Here is a tiny trained network, its code and every weight. The questions are about switching its units off for an input and a class, where a switched-off unit gives its printed mean instead of its output.

import numpy as np


def w(rows, s, z=0):
    codes = np.array(rows[::2]) - 128.0
    scale = np.full(codes.shape[1], s)
    scale[-1] = z or s
    return codes * scale


def norm(h):
    return h / np.sqrt((h * h).mean(-1, keepdims=True) + 1e-5)


def f(y):
    return y / 2 * (1 + np.tanh(0.7978845608 * (y + 0.044715 * y**3)))


def log_softmax(a):
    a = a - a.max(-1, keepdims=True)
    return a - np.log(np.exp(a).sum(-1, keepdims=True))


def net(x, mask):
    res = np.array(x, float).reshape(1, 5) / 4 @ E
    u = 0
    for l in range(2):
        y = f(norm(res) @ A[l][:, :-1].T + A[l][:, -1])
        res = res + np.where(mask[u : u + 6], y, B[l][:, -1]) @ B[l][:, :-1]
        u += 6
    return log_softmax(norm(res)[-1] @ U[:, :-1].T + U[:, -1])


A, B = {}, {}
E = w([
[160,134,117,130,119,121,118,162,138,111,140,173],'x0',
[166,95,168,94,126,126,43,159,113,39,199,140],'x1',
[160,22,156,159,79,71,108,128,73,123,70,52],'x2',
[252,154,90,240,131,190,164,202,144,54,181,92],'x3',
[183,131,240,154,69,148,126,80,45,72,164,62],'x4',
],0.0033)
A[0] = w([
[80,123,167,95,133,99,118,82,98,146,105,141,2],'L0N0',
[115,218,111,105,180,197,128,141,188,108,214,187,245],'L0N1',
[111,132,123,135,150,150,132,135,145,139,122,117,2],'L0N2',
[125,137,131,131,134,123,128,130,131,118,125,128,89],'L0N3',
[196,151,95,188,140,154,153,175,156,98,154,141,77],'L0N4',
[211,158,138,255,101,179,189,124,98,104,138,73,251],'L0N5',
],0.0053,0.0016)
B[0] = w([
[132,187,156,68,68,201,164,108,116,156,133,99,165],'L0N0',
[96,4,139,164,252,251,189,193,211,37,74,23,218],'L0N1',
[142,97,109,151,123,101,101,128,111,144,135,130,118],'L0N2',
[140,113,134,116,131,115,117,137,119,140,116,122,123],'L0N3',
[143,146,220,41,51,122,169,106,105,159,92,28,184],'L0N4',
[177,70,196,50,188,234,223,223,219,123,46,100,255],'L0N5',
],0.0042,0.0065)
A[1] = w([
[156,117,82,203,181,132,129,166,149,96,133,133,73],'L1N0',
[39,126,115,97,147,118,120,106,167,155,109,179,210],'L1N1',
[225,166,98,171,135,156,159,204,175,97,177,159,117],'L1N2',
[170,131,91,182,175,116,130,153,166,101,138,125,60],'L1N3',
[232,79,149,139,92,84,61,199,114,61,166,146,127],'L1N4',
[99,137,3,160,150,103,180,156,193,207,66,151,250],'L1N5',
],0.005,0.0022)
B[1] = w([
[58,131,144,95,99,90,118,60,66,159,152,108,151],'L1N0',
[162,122,224,111,103,145,158,136,132,141,102,92,211],'L1N1',
[64,123,219,11,111,131,119,106,131,162,137,79,191],'L1N2',
[72,134,158,90,101,105,67,87,70,176,162,122,138],'L1N3',
[177,123,68,192,149,134,153,147,141,71,53,177,181],'L1N4',
[255,48,219,111,162,238,196,210,154,8,81,38,253],'L1N5',
],0.0054,0.004)
U = w([
[172,77,184,104,154,200,172,175,170,92,83,76,239],'0',
[100,177,19,177,157,72,113,122,127,207,189,163,3],'1',
[115,192,10,186,143,104,104,123,121,200,214,156,13],'2',
[57,152,179,75,49,86,100,27,78,217,133,123,80],'3',
[171,120,1,242,128,77,79,131,111,76,108,229,86],'4',
[61,153,41,189,189,131,102,111,156,126,213,126,8],'5',
],0.008,0.0024)

Each question gives the input, the list of numbers given to net, and the class t.
The units are the neurons (one row each of A and B). Each row of codes is followed by its name. A weight is (code - 128) times the scale printed after its matrix; where a second scale follows, it is the last column's (A, B and U).
mask holds one flag per neuron, layer by layer. A switched-off neuron (its flag False) gives its mean, the last column of its row in B, instead of its output. The means were averaged over made-up inputs and are rounded, as every weight is.
A unit's drop is (log p(t) with every unit on - log p(t) with that unit switched off) / (log p(t) with every unit on - log p(t) with every unit switched off).
The circuit of an input: a set's keep is (log p(t) with only the set's units on - log p(t) with every unit switched off) / (log p(t) with every unit on - log p(t) with every unit switched off). Starting from all 12 units, units are removed one at a time, each time the one whose removal leaves the highest keep (on an exact tie, the one counted first), for as long as the keep stays at least 0.8.
circuit, biggest first: the units of the circuit, biggest drop first
unit that matters most: the unit with the biggest drop
top k neurons: the k neurons with the biggest drops, biggest first
k most important neurons of layer l: the k neurons of layer l with the biggest drops, biggest first
drop when u is switched off: that unit's drop, to one decimal
input [-6,6,5,2,-6], class 4: unit that matters most : L0N5
input [7,0,7,-6,4], class 3: circuit, biggest first : L1N5, L0N5
input [-5,-6,6,-4,1], class 3: circuit, biggest first : L0N5, L0N1
input [-2,-6,8,-4,5], class 3: 2 most important neurons of layer 0 : L0N1, L0N5
input [-5,-8,1,-5,8], class 3: circuit, biggest first : L1N5, L0N1
input [-1,-8,-4,-6,6], class 3: circuit, biggest first : L0N5, L0N1
input [3,8,4,-7,6], class 3: 3 most important neurons of layer 0 : L0N5, L0N1, L0N0
input [-2,-2,6,-4,0], class 3: top 2 neurons : L0N5, L0N1
input [-4,8,8,-1,2], class 4: 2 most important neurons of layer 1 : L1N4, L1N5
input [2,6,5,-1,3], class 4: 2 most important neurons of layer 1 : L1N4, L1N5
input [-1,8,5,-3,5], class 4: 3 most important neurons of layer 0 : L0N5, L0N1, L0N4
input [-7,8,3,-1,-1], class 4: drop when L0N5 is switched off : 0.2
